Below are the code and all the weights of a small trained network. Each question names an input and a class and asks about switching units off, where a switched-off unit gives its printed mean instead of its output.

import numpy as np


def w(rows, s, z=0):
    codes = np.array(rows[::2]) - 128.0
    scale = np.full(codes.shape[1], s)
    scale[-1] = z or s
    return codes * scale


def norm(h):
    return h / np.sqrt((h * h).mean(-1, keepdims=True) + 1e-5)


def f(y):
    return y / 2 * (1 + np.tanh(0.7978845608 * (y + 0.044715 * y**3)))


def log_softmax(a):
    a = a - a.max(-1, keepdims=True)
    return a - np.log(np.exp(a).sum(-1, keepdims=True))


def net(x, mask):
    res = np.array(x, float).reshape(1, 3) / 4 @ E
    u = 0
    for l in range(4):
        y = f(norm(res) @ A[l][:, :-1].T + A[l][:, -1])
        res = res + np.where(mask[u : u + 6], y, B[l][:, -1]) @ B[l][:, :-1]
        u += 6
    return log_softmax(norm(res)[-1] @ U[:, :-1].T + U[:, -1])


A, B = {}, {}
E = w([
[54,215,95,181,25,138],'x0',
[116,183,50,121,209,185],'x1',
[56,58,165,107,173,2],'x2',
],0.0084)
A[0] = w([
[20,134,34,222,174,8,3],'0.n1',
[51,117,162,181,65,113,98],'0.n2',
[88,74,251,79,121,2,150],'0.n3',
[153,107,128,183,113,111,96],'0.n4',
[148,120,88,171,236,169,140],'0.n5',
[43,102,97,136,138,129,109],'0.n6',
],0.0092,0.0038)
B[0] = w([
[225,164,241,34,162,152,186],'0.n1',
[2,110,132,149,147,196,181],'0.n2',
[98,204,14,140,142,81,255],'0.n3',
[53,107,146,171,12,165,128],'0.n4',
[91,174,155,50,184,133,188],'0.n5',
[132,156,179,140,192,236,146],'0.n6',
],0.0072,0.0085)
A[1] = w([
[184,137,127,188,83,81,2],'1.n1',
[219,147,89,171,51,171,3],'1.n2',
[121,151,142,92,125,71,160],'1.n3',
[122,5,131,150,157,66,10],'1.n4',
[215,143,156,161,160,132,43],'1.n5',
[154,195,209,179,168,93,117],'1.n6',
],0.012,0.0015)
B[1] = w([
[136,217,108,157,98,190,144],'1.n1',
[187,182,155,33,152,162,253],'1.n2',
[195,207,157,83,95,120,196],'1.n3',
[178,115,54,173,117,69,163],'1.n4',
[83,100,166,78,141,104,166],'1.n5',
[95,2,102,63,86,118,165],'1.n6',
],0.0093,0.0046)
A[2] = w([
[102,135,143,68,88,5,193],'2.n1',
[254,131,133,99,124,181,161],'2.n2',
[71,191,151,218,23,163,200],'2.n3',
[149,121,46,123,144,35,100],'2.n4',
[179,63,146,87,154,142,131],'2.n5',
[197,61,120,117,121,11,3],'2.n6',
],0.009,0.0032)
B[2] = w([
[238,138,80,120,232,129,226],'2.n1',
[179,71,139,77,138,153,237],'2.n2',
[36,99,252,108,100,131,253],'2.n3',
[164,105,158,228,148,96,193],'2.n4',
[56,92,119,126,127,165,169],'2.n5',
[154,132,85,165,98,59,160],'2.n6',
],0.011,0.0059)
A[3] = w([
[107,248,135,96,109,131,117],'3.n1',
[152,126,44,135,137,101,10],'3.n2',
[168,170,10,161,206,84,130],'3.n3',
[100,165,143,138,103,118,49],'3.n4',
[115,129,167,149,160,78,147],'3.n5',
[201,150,107,126,30,159,213],'3.n6',
],0.011,0.0012)
B[3] = w([
[227,73,109,139,201,120,212],'3.n1',
[104,90,72,178,132,124,159],'3.n2',
[160,149,95,243,37,109,255],'3.n3',
[132,23,137,90,99,177,141],'3.n4',
[148,179,187,109,120,254,159],'3.n5',
[92,147,182,48,234,157,167],'3.n6',
],0.009,0.007)
U = w([
[6,73,196,189,41,188,91],'0',
[181,140,39,208,140,84,197],'1',
[106,57,50,153,49,123,3],'2',
[160,123,148,20,171,195,203],'3',
],0.015,0.0056)

Each question gives the input, the list of numbers given to net, and the class t.
The units are the neurons (one row each of A and B). Each row of codes is followed by its name. A weight is (code - 128) times the scale printed after its matrix; where a second scale follows, it is the last column's (A, B and U).
mask holds one flag per neuron, layer by layer. A switched-off neuron (its flag False) gives its mean, the last column of its row in B, instead of its output. The means were averaged over made-up inputs and are rounded, as every weight is.
A unit's drop is (log p(t) with every unit on - log p(t) with that unit switched off) / (log p(t) with every unit on - log p(t) with every unit switched off).
unit that matters most: the unit with the biggest drop
k most important neurons: the k neurons with the biggest drops, biggest first
k most important neurons of layer l: the k neurons of layer l with the biggest drops, biggest first
drop when u is switched off: that unit's drop, to one decimal
input [8,-1,-7], class 3: 2 most important neurons -> [1.n2; 3.n1]
input [4,-3,4], class 3: 3 most important neurons -> [0.n2; 0.n1; 2.n3]
input [3,-1,-2], class 0: unit that matters most -> 0.n2
input [-1,5,-3], class 1: 3 most important neurons -> [2.n3; 0.n1; 1.n2]
input [7,-1,-5], class 0: 2 most important neurons -> [2.n3; 0.n1]
input [3,6,-1], class 1: 3 most important neurons -> [2.n3; 0.n2; 1.n2]
input [0,-6,1], class 0: 2 most important neurons of layer 3 -> [3.n5; 3.n4]
input [2,7,-1], class 1: 2 most important neurons -> [2.n3; 1.n2]
input [3,-6,-4], class 0: 2 most important neurons of layer 0 -> [0.n2; 0.n1]
input [7,7,5], class 3: drop when 0.n1 is switched off -> 1.5
input [7,-3,-8], class 3: drop when 3.n1 is switched off -> 0.1
input [7,1,5], class 3: drop when 0.n1 is switched off -> 1.8
input [-4,3,3], class 1: drop when 0.n3 is switched off -> 0.0
input [7,7,4], class 3: most important neuron -> [0.n1]
